Here is a tiny trained network, its code and every weight. The questions are about switching its units off for an input and a class, where a switched-off unit gives its printed mean instead of its output.

import numpy as np


def w(rows, s, z=0):
    codes = np.array(rows[::2]) - 128.0
    scale = np.full(codes.shape[1], s)
    scale[-1] = z or s
    return codes * scale


def norm(h):
    return h / np.sqrt((h * h).mean(-1, keepdims=True) + 1e-5)


def f(y):
    return y / 2 * (1 + np.tanh(0.7978845608 * (y + 0.044715 * y**3)))


def log_softmax(a):
    a = a - a.max(-1, keepdims=True)
    return a - np.log(np.exp(a).sum(-1, keepdims=True))


def net(x, mask):
    res = np.array(x, float).reshape(1, 6) / 4 @ E
    u = 0
    for l in range(2):
        y = f(norm(res) @ A[l][:, :-1].T + A[l][:, -1])
        res = res + np.where(mask[u : u + 13], y, B[l][:, -1]) @ B[l][:, :-1]
        u += 13
    return log_softmax(norm(res)[-1] @ U[:, :-1].T + U[:, -1])


A, B = {}, {}
E = w([
[137,182,123,124,151,150,137,87,212,158,197],'x0',
[255,117,139,126,189,132,119,129,111,96,147],'x1',
[129,134,122,125,130,128,132,139,123,130,133],'x2',
[127,131,129,128,131,127,125,127,126,131,129],'x3',
[124,124,140,131,129,127,115,111,127,131,127],'x4',
[110,180,218,74,127,169,166,172,140,141,91],'x5',
],0.014)
A[0] = w([
[129,161,94,131,144,138,125,92,211,151,202,44],'0.n1',
[6,123,76,144,92,119,134,119,144,140,127,193],'0.n2',
[156,121,142,135,129,133,130,134,96,138,130,90],'0.n3',
[129,128,175,122,128,139,151,141,127,124,135,92],'0.n4',
[134,147,177,128,142,139,169,129,102,132,137,91],'0.n5',
[128,179,174,130,137,134,145,127,205,135,189,4],'0.n6',
[130,93,108,155,111,118,129,118,86,122,138,168],'0.n7',
[102,128,108,120,129,137,124,112,137,135,153,92],'0.n8',
[148,154,132,137,140,134,125,118,157,138,165,8],'0.n9',
[67,126,117,140,113,135,134,128,101,118,128,79],'0.n10',
[125,145,189,114,129,141,146,148,108,131,95,79],'0.n11',
[13,148,137,128,93,126,145,144,151,138,115,100],'0.n12',
[117,114,131,134,129,131,126,107,130,121,140,120],'0.n13',
],0.016,0.0042)
B[0] = w([
[83,152,187,220,94,46,154,155,93,56,160,211],'0.n1',
[130,218,155,109,88,86,8,192,211,147,112,255],'0.n2',
[32,149,116,146,172,108,112,154,110,122,143,140],'0.n3',
[113,111,150,88,103,138,127,154,160,89,136,145],'0.n4',
[90,131,155,120,109,117,49,112,147,105,119,149],'0.n5',
[134,155,61,58,152,248,101,93,148,176,68,189],'0.n6',
[98,134,96,30,185,182,118,90,135,103,135,177],'0.n7',
[121,160,111,165,116,115,149,132,117,105,60,148],'0.n8',
[189,65,140,76,142,67,140,107,147,138,155,150],'0.n9',
[220,42,113,93,46,121,137,105,180,124,109,167],'0.n10',
[164,143,177,182,81,57,155,180,112,122,149,166],'0.n11',
[112,55,106,142,181,180,251,66,22,119,162,230],'0.n12',
[119,145,60,112,102,109,177,204,103,133,157,134],'0.n13',
],0.015,0.018)
A[1] = w([
[210,111,164,167,164,98,152,127,124,84,163,68],'1.n1',
[150,193,150,97,188,206,130,97,208,228,99,100],'1.n2',
[88,123,39,147,190,226,180,46,104,230,85,35],'1.n3',
[118,108,170,204,153,91,59,198,138,157,104,7],'1.n4',
[179,197,188,131,128,119,117,161,153,147,69,58],'1.n5',
[150,137,94,208,120,71,131,121,159,162,219,88],'1.n6',
[176,149,93,65,228,198,104,99,164,139,127,92],'1.n7',
[113,84,65,120,92,95,134,48,150,115,148,98],'1.n8',
[127,165,111,215,127,101,88,142,138,181,96,34],'1.n9',
[118,75,58,167,240,101,186,40,87,91,175,101],'1.n10',
[134,105,14,50,173,149,47,123,130,195,86,100],'1.n11',
[128,154,78,128,110,89,109,163,113,89,26,16],'1.n12',
[142,1,119,188,125,131,214,113,76,176,140,67],'1.n13',
],0.014,0.002)
B[1] = w([
[171,90,157,62,142,205,92,146,171,133,152,193],'1.n1',
[203,124,86,60,126,139,123,109,185,207,128,206],'1.n2',
[167,219,208,123,200,181,251,159,96,103,182,204],'1.n3',
[71,180,145,124,208,179,155,166,91,118,122,168],'1.n4',
[121,72,91,131,183,113,88,128,119,116,138,183],'1.n5',
[124,77,112,178,36,223,112,124,176,145,148,191],'1.n6',
[26,147,86,184,82,20,66,121,142,135,93,239],'1.n7',
[142,129,188,135,188,165,102,134,155,107,163,168],'1.n8',
[84,107,82,189,129,77,174,120,124,147,158,160],'1.n9',
[190,93,118,169,117,142,220,122,33,83,102,243],'1.n10',
[185,146,64,79,181,96,110,105,143,174,79,250],'1.n11',
[112,133,158,164,149,137,112,116,175,156,166,181],'1.n12',
[66,87,135,113,40,50,75,73,97,178,78,167],'1.n13',
],0.018,0.011)
U = w([
[170,142,48,56,157,88,32,107,240,195,89,250],'0',
[187,125,36,149,209,63,172,109,21,89,50,44],'1',
[31,174,104,255,66,122,109,160,221,131,199,5],'2',
[224,24,129,195,77,220,159,127,120,63,166,143],'3',
[80,54,199,92,22,71,131,117,63,164,81,154],'4',
[101,100,216,108,230,152,66,245,96,75,129,59],'5',
[151,225,165,82,131,190,251,110,150,184,154,135],'6',
],0.012,0.0024)

Each question gives the input, the list of numbers given to net, and the class t.
The units are the neurons (one row each of A and B). Each row of codes is followed by its name. A weight is (code - 128) times the scale printed after its matrix; where a second scale follows, it is the last column's (A, B and U).
mask holds one flag per neuron, layer by layer. A switched-off neuron (its flag False) gives its mean, the last column of its row in B, instead of its output. The means were averaged over made-up inputs and are rounded, as every weight is.
A unit's drop is (log p(t) with every unit on - log p(t) with that unit switched off) / (log p(t) with every unit on - log p(t) with every unit switched off).
The circuit of an input: a set's keep is (log p(t) with only the set's units on - log p(t) with every unit switched off) / (log p(t) with every unit on - log p(t) with every unit switched off). Starting from the 12 units with the biggest drops (on a tie, the unit counted first), units are removed one at a time, each time the one whose removal leaves the highest keep (on an exact tie, the one counted first), for as long as the keep stays at least 0.8.
circuit, biggest first: the units of the circuit, biggest drop first
most important unit: the unit with the biggest drop
k most important neurons: the k neurons with the biggest drops, biggest first
top k neurons in layer l: the k neurons of layer l with the biggest drops, biggest first
drop when u is switched off: that unit's drop, to one decimal
input [1,-3,-6,6,-4,1], class 6: circuit, biggest first -> 0.n12, 0.n2
input [-1,-1,6,3,6,2], class 4: circuit, biggest first -> 0.n12, 1.n13
input [-1,-8,2,2,6,-6], class 0: circuit, biggest first -> 0.n1
input [0,-1,-5,-3,1,8], class 4: circuit, biggest first -> 0.n2, 1.n13
input [7,1,-2,-7,-8,0], class 3: top 2 neurons in layer 0 -> 0.n1, 0.n2
input [-4,5,-1,2,-7,1], class 5: top 2 neurons in layer 0 -> 0.n6, 0.n12
input [5,3,-3,4,-2,7], class 0: 2 most important neurons -> 0.n6, 0.n12
input [-7,-1,1,-8,-7,1], class 4: 2 most important neurons -> 0.n6, 0.n2
input [4,-3,2,4,7,1], class 6: 2 most important neurons -> 0.n12, 0.n6
input [-4,-7,4,-6,7,0], class 0: 3 most important neurons -> 0.n2, 0.n1, 0.n10
input [-1,-3,7,6,-6,7], class 4: 2 most important neurons -> 0.n12, 0.n11
input [6,5,3,-4,-3,8], class 0: 2 most important neurons -> 0.n6, 0.n12
input [1,3,-8,-4,3,-4], class 3: top 2 neurons in layer 0 -> 0.n2, 0.n6
input [8,-3,3,-5,0,-2], class 2: circuit, biggest first -> 0.n1
input [-7,2,6,-4,2,1], class 5: 3 most important neurons -> 0.n6, 0.n12, 0.n11
input [8,8,-2,-4,-2,5], class 0: 2 most important neurons -> 0.n12, 0.n6
input [1,2,-8,4,-1,-1], class 3: 2 most important neurons -> 0.n2, 0.n12
input [7,4,-8,8,-6,-1], class 3: top 2 neurons in layer 0 -> 0.n1, 0.n2
input [6,3,4,1,1,3], class 0: 3 most important neurons -> 0.n12, 0.n6, 1.n2
input [1,-2,7,-2,-6,-2], class 2: most important unit -> 0.n2
input [2,-5,-4,-3,4,-4], class 2: drop when 0.n2 is switched off -> 3.7
input [3,4,3,8,-5,-4], class 3: drop when 0.n2 is switched off -> 0.8
input [5,7,-1,2,5,-4], class 3: drop when 0.n2 is switched off -> 0.4
input [-1,3,0,5,4,4], class 5: drop when 0.n12 is switched off -> 0.1
